Below is a small trained network, with its code and all its weights. Each question gives an input and a target symbol and asks what happens when units are switched off, that is, made to give their printed mean instead of their output.

import numpy as np


def w(rows, s, z=0):
    codes = np.array(rows[::2]) - 128.0
    scale = np.full(codes.shape[1], s)
    scale[-1] = z or s
    return codes * scale


def f(y):
    return np.maximum(y, 0)


def softmax(a):
    e = np.exp(a - a.max(-1, keepdims=True))
    return e / e.sum(-1, keepdims=True)


def log_softmax(a):
    a = a - a.max(-1, keepdims=True)
    return a - np.log(np.exp(a).sum(-1, keepdims=True))


def net(x, mask):
    ids = ['βγεζθλμξπσω'.index(c) for c in x.split()]
    T = len(ids)
    res = E[ids] + P[:T]
    u = 0
    for l in range(2):
        q, k, v = (res @ M[l].T for M in (Q, K, V))
        z = softmax(np.where(np.tri(T) > 0, q @ k.T / 2**0.5, -1e9)) @ v
        res = res + np.where(mask[u], z, O[l][:, -1]) @ O[l][:, :-1]
        u += 1
        y = f(res @ A[l][:, :-1].T + A[l][:, -1])
        res = res + np.where(mask[u : u + 16], y, B[l][:, -1]) @ B[l][:, :-1]
        u += 16
    return log_softmax(res[-1] @ U[:, :-1].T + U[:, -1])


Q, K, V, O, A, B = {}, {}, {}, {}, {}, {}
E = w([
[32,77,55],'β',
[219,130,66],'γ',
[184,179,135],'ε',
[61,166,231],'ζ',
[197,241,245],'θ',
[17,126,177],'λ',
[143,199,195],'μ',
[148,71,51],'ξ',
[163,52,208],'π',
[134,156,92],'σ',
[73,156,184],'ω',
],0.011)
P = w([
[151,253,72],'0',
[228,200,27],'1',
[159,188,57],'2',
[136,169,92],'3',
[125,156,126],'4',
[117,139,139],'5',
],0.0043)
Q[0] = w([
[2,66,25],'L0H1',
[71,101,165],'L0H1',
],0.0048)
K[0] = w([
[137,13,205],'L0H1',
[194,2,49],'L0H1',
],0.0065)
V[0] = w([
[132,204,244],'L0H1',
[253,108,120],'L0H1',
],0.0056)
O[0] = w([
[80,172,1,250],'L0H1',
[28,36,159,151],'L0H1',
],0.0054,0.0012)
A[0] = w([
[209,195,75,175],'L0N1',
[112,92,132,208],'L0N2',
[227,111,175,5],'L0N3',
[121,135,109,118],'L0N4',
[103,59,83,131],'L0N5',
[131,198,170,137],'L0N6',
[124,154,40,156],'L0N7',
[148,74,143,115],'L0N8',
[171,69,152,254],'L0N9',
[105,248,194,162],'L0N10',
[168,172,98,161],'L0N11',
[60,201,124,187],'L0N12',
[165,98,153,200],'L0N13',
[32,146,123,106],'L0N14',
[132,128,126,104],'L0N15',
[103,254,163,109],'L0N16',
],0.0079,0.0045)
B[0] = w([
[206,56,116,248],'L0N1',
[133,169,77,189],'L0N2',
[109,198,255,132],'L0N3',
[116,115,130,137],'L0N4',
[88,79,115,166],'L0N5',
[184,67,121,195],'L0N6',
[157,65,103,215],'L0N7',
[81,118,87,138],'L0N8',
[130,205,110,216],'L0N9',
[160,58,132,253],'L0N10',
[164,62,104,203],'L0N11',
[134,57,86,242],'L0N12',
[166,166,128,178],'L0N13',
[92,82,107,173],'L0N14',
[122,132,103,128],'L0N15',
[185,91,149,226],'L0N16',
],0.0068,0.0046)
Q[1] = w([
[18,254,206],'L1H1',
[99,124,67],'L1H1',
],0.0052)
K[1] = w([
[180,2,12],'L1H1',
[148,95,142],'L1H1',
],0.0047)
V[1] = w([
[34,83,168],'L1H1',
[196,122,253],'L1H1',
],0.011)
O[1] = w([
[111,40,183,2],'L1H1',
[40,125,8,129],'L1H1',
],0.014,0.0067)
A[1] = w([
[68,38,135,143],'L1N1',
[208,155,97,173],'L1N2',
[96,74,148,168],'L1N3',
[116,140,72,102],'L1N4',
[93,147,151,192],'L1N5',
[139,143,190,109],'L1N6',
[64,151,65,54],'L1N7',
[80,110,64,173],'L1N8',
[163,231,130,254],'L1N9',
[142,65,90,127],'L1N10',
[105,134,93,74],'L1N11',
[84,144,75,37],'L1N12',
[70,160,87,124],'L1N13',
[176,2,101,120],'L1N14',
[145,4,70,117],'L1N15',
[97,253,160,136],'L1N16',
],0.0098,0.0067)
B[1] = w([
[174,154,157,140],'L1N1',
[95,74,179,249],'L1N2',
[152,143,164,138],'L1N3',
[120,134,98,173],'L1N4',
[127,158,154,138],'L1N5',
[91,165,107,135],'L1N6',
[147,59,134,153],'L1N7',
[122,177,153,187],'L1N8',
[39,104,145,237],'L1N9',
[165,140,110,169],'L1N10',
[154,125,106,140],'L1N11',
[151,102,105,144],'L1N12',
[140,99,144,155],'L1N13',
[174,173,131,180],'L1N14',
[172,165,110,185],'L1N15',
[155,251,85,144],'L1N16',
],0.012,0.013)
U = w([
[83,78,109,136],'β',
[188,224,97,75],'γ',
[156,156,140,171],'ε',
[25,186,135,180],'ζ',
[121,162,101,102],'θ',
[211,95,168,2],'λ',
[79,81,178,180],'μ',
[87,64,141,196],'ξ',
[124,81,57,72],'π',
[142,87,254,155],'σ',
[121,112,80,142],'ω',
],0.0089,0.0038)

Each question gives the input, a string of symbols that net reads in full, and the target symbol t.
The units are the heads (2 rows each of Q, K, V and O) and the neurons (one row each of A and B). Each row of codes is followed by its name. A weight is (code - 128) times the scale printed after its matrix; where a second scale follows, it is the last column's (O, A, B and U).
mask holds one flag per unit, layer by layer, with each layer's heads first. A switched-off unit (its flag False) gives its mean, the last column of its rows in O or B, instead of its output. The means were averaged over made-up inputs and are rounded, as every weight is.
A unit's drop is (log p(t) with every unit on - log p(t) with that unit switched off) / (log p(t) with every unit on - log p(t) with every unit switched off).
The circuit of an input: a set's keep is (log p(t) with only the set's units on - log p(t) with every unit switched off) / (log p(t) with every unit on - log p(t) with every unit switched off). Starting from the 12 units with the biggest drops (on a tie, the unit counted first), units are removed one at a time, each time the one whose removal leaves the highest keep (on an exact tie, the one counted first), for as long as the keep stays at least 0.8.
circuit, biggest first: the units of the circuit, biggest drop first
most important unit: the unit with the biggest drop
top k neurons: the k neurons with the biggest drops, biggest first
top k neurons in layer l: the k neurons of layer l with the biggest drops, biggest first
drop of u: that unit's drop, to one decimal
input ζ θ σ, target π: circuit, biggest first	(L1H1, L1N7)
input π ε λ θ, target λ: most important unit	L0N10
input μ λ π ε β, target γ: circuit, biggest first	(L1N2, L1N9, L1N15)
input ζ μ β ζ β ω, target σ: circuit, biggest first	(L1H1, L0N1)
input ξ ε ξ ξ β γ, target σ: circuit, biggest first	(L1H1, L1N2)
input γ γ ε, target ζ: circuit, biggest first	(L1H1, L1N9)
input ξ β θ, target σ: top 3 neurons	(L0N10, L0N1, L0N6)
input σ β μ, target σ: top 3 neurons	(L0N10, L0N6, L0N1)
input π ξ θ μ σ β, target γ: top 3 neurons in layer 1	(L1N2, L1N9, L1N8)
input β ξ γ γ ω, target ζ: top 3 neurons in layer 0	(L0N1, L0N7, L0N11)
input ω μ ζ σ, target γ: top 3 neurons	(L0N1, L0N7, L0N9)
input ω γ π, target ζ: top 2 neurons in layer 1	(L1N9, L1N16)
input ω ω ζ ξ, target γ: top 2 neurons	(L0N7, L1N15)
input ω ξ β ζ, target σ: circuit, biggest first	(L1H1)
input θ ζ ζ, target γ: top 4 neurons in layer 0	(L0N10, L0N12, L0N9, L0N16)
input γ ζ ζ σ, target γ: top 4 neurons in layer 0	(L0N1, L0N7, L0N11, L0N9)
input ε ζ ζ, target γ: top 2 neurons	(L0N10, L1N2)
input σ μ γ σ, target ζ: top 2 neurons in layer 0	(L0N10, L0N6)
input ξ ζ σ ζ ξ, target γ: top 3 neurons in layer 0	(L0N7, L0N1, L0N5)
input θ β γ, target σ: top neuron	(L0N10)
input σ β μ β ε, target σ: top 2 neurons in layer 1	(L1N2, L1N4)
input β ζ β ω, target σ: top 2 neurons in layer 0	(L0N1, L0N10)
input σ β β, target σ: drop of L1H1	1.0
